Below is a small trained network, with its code and all its weights. Each question gives an input and a target symbol and asks what happens when units are switched off, that is, made to give their printed mean instead of their output.

import numpy as np


def w(rows, s, z=0):
    codes = np.array(rows[::2]) - 128.0
    scale = np.full(codes.shape[1], s)
    scale[-1] = z or s
    return codes * scale


def f(y):
    return y / 2 * (1 + np.tanh(0.7978845608 * (y + 0.044715 * y**3)))


def softmax(a):
    e = np.exp(a - a.max(-1, keepdims=True))
    return e / e.sum(-1, keepdims=True)


def log_softmax(a):
    a = a - a.max(-1, keepdims=True)
    return a - np.log(np.exp(a).sum(-1, keepdims=True))


def net(x, mask):
    ids = ['αβεστφω'.index(c) for c in x.split()]
    T = len(ids)
    res = E[ids] + P[:T]
    q, k, v = (res @ M[0].T for M in (Q, K, V))
    z = softmax(np.where(np.tri(T) > 0, q @ k.T / 4**0.5, -1e9)) @ v
    res = res + np.where(mask[0], z, O[0][:, -1]) @ O[0][:, :-1]
    y = f(res @ A[0][:, :-1].T + A[0][:, -1])
    res = res + np.where(mask[1:9], y, B[0][:, -1]) @ B[0][:, :-1]
    return log_softmax(res[-1] @ U[:, :-1].T + U[:, -1])


Q, K, V, O, A, B = {}, {}, {}, {}, {}, {}
E = w([
[100,223,89,137,87,86],'α',
[236,195,180,119,133,164],'β',
[182,135,206,208,10,51],'ε',
[102,170,122,128,131,244],'σ',
[146,157,172,14,40,121],'τ',
[31,171,198,127,81,151],'φ',
[166,94,4,135,97,88],'ω',
],0.016)
P = w([
[93,112,221,253,25,102],'0',
[128,132,177,218,87,99],'1',
[120,80,184,169,76,96],'2',
[122,81,165,151,77,91],'3',
[122,83,162,130,76,104],'4',
[156,74,175,94,49,110],'5',
[118,102,132,123,108,121],'6',
[161,100,155,86,85,152],'7',
[140,115,111,91,104,143],'8',
[143,121,120,78,110,163],'9',
[158,125,108,69,109,190],'10',
[186,117,112,32,72,197],'11',
[115,133,132,64,101,167],'12',
],0.0062)
Q[0] = w([
[153,152,147,170,78,201],'h0',
[141,179,168,86,107,80],'h0',
[137,163,193,121,151,124],'h0',
[109,4,84,53,186,103],'h0',
],0.021)
K[0] = w([
[143,166,101,108,164,119],'h0',
[74,72,92,74,146,161],'h0',
[78,127,120,133,82,129],'h0',
[114,124,215,251,111,69],'h0',
],0.023)
V[0] = w([
[5,148,159,76,132,82],'h0',
[121,93,251,98,208,129],'h0',
[166,187,132,29,123,4],'h0',
[123,190,119,163,231,2],'h0',
],0.0073)
O[0] = w([
[81,148,128,71,72,90,99],'h0',
[136,177,224,88,98,195,99],'h0',
[148,123,152,67,131,62,48],'h0',
[38,176,150,180,253,43,2],'h0',
],0.008,0.0098)
A[0] = w([
[206,209,92,176,57,73,144],'n0',
[120,69,57,96,130,169,186],'n1',
[159,186,165,195,183,78,96],'n2',
[98,113,210,187,116,95,75],'n3',
[120,143,57,123,153,89,75],'n4',
[129,80,254,148,206,185,253],'n5',
[166,74,42,161,119,100,156],'n6',
[12,169,68,102,58,102,197],'n7',
],0.0093,0.0031)
B[0] = w([
[85,145,71,122,186,160,255],'n0',
[118,114,111,254,87,33,234],'n1',
[79,249,127,83,197,104,127],'n2',
[75,229,188,211,48,146,137],'n3',
[90,216,160,59,150,198,128],'n4',
[203,201,139,21,196,170,157],'n5',
[208,153,128,184,168,128,183],'n6',
[47,20,192,125,237,76,160],'n7',
],0.0093,0.009)
U = w([
[16,177,54,120,128,132,22],'α',
[148,181,166,123,149,123,129],'β',
[85,225,120,153,72,99,72],'ε',
[68,112,115,185,129,235,192],'σ',
[93,176,99,61,42,40,251],'τ',
[134,99,255,188,146,107,64],'φ',
[189,110,212,204,174,38,196],'ω',
],0.0069,0.0024)

Each question gives the input, a string of symbols that net reads in full, and the target symbol t.
The units are the heads (4 rows each of Q, K, V and O) and the neurons (one row each of A and B). Each row of codes is followed by its name. A weight is (code - 128) times the scale printed after its matrix; where a second scale follows, it is the last column's (O, A, B and U).
mask holds one flag per unit, heads first, then neurons. A switched-off unit (its flag False) gives its mean, the last column of its rows in O or B, instead of its output. The means were averaged over made-up inputs and are rounded, as every weight is.
A unit's drop is (log p(t) with every unit on - log p(t) with that unit switched off) / (log p(t) with every unit on - log p(t) with every unit switched off).
The circuit of an input: a set's keep is (log p(t) with only the set's units on - log p(t) with every unit switched off) / (log p(t) with every unit on - log p(t) with every unit switched off). Starting from all 9 units, units are removed one at a time, each time the one whose removal leaves the highest keep (on an exact tie, the one counted first), for as long as the keep stays at least 0.8.
circuit, biggest first: the units of the circuit, biggest drop first
unit that matters most: the unit with the biggest drop
k most important neurons: the k neurons with the biggest drops, biggest first
drop when u is switched off: that unit's drop, to one decimal
input σ β β β σ, target β: circuit, biggest first -> [h0; n5]
input τ ω α, target α: circuit, biggest first -> [h0; n4; n0]
input α β β, target β: 2 most important neurons -> [n5; n1]
input β σ ω σ τ ε σ β τ σ β β φ, target φ: circuit, biggest first -> [n7; n0]
input σ σ ε σ σ σ σ ε, target σ: circuit, biggest first -> [n0; h0]
input σ ε σ ε ω σ ε ε, target σ: circuit, biggest first -> [n0; n1]
input ε β φ, target φ: circuit, biggest first -> [n7; h0]
input ω σ β σ β φ ω β β α, target α: unit that matters most -> n4
input τ ε ε, target ε: 2 most important neurons -> [n3; n0]
input ω β ε, target ε: 3 most important neurons -> [n3; n2; n0]
input τ ω ω σ σ σ ω σ σ α τ φ, target τ: 2 most important neurons -> [n6; n0]
input β ε α τ ε σ ε σ σ ε φ τ φ, target τ: drop when n6 is switched off -> 0.2
input ε ε β, target β: drop when h0 is switched off -> 0.6
input τ σ σ σ α, target σ: drop when n0 is switched off -> 0.2
input σ β β σ σ σ σ τ β α ε, target τ: most important neuron -> [n7]
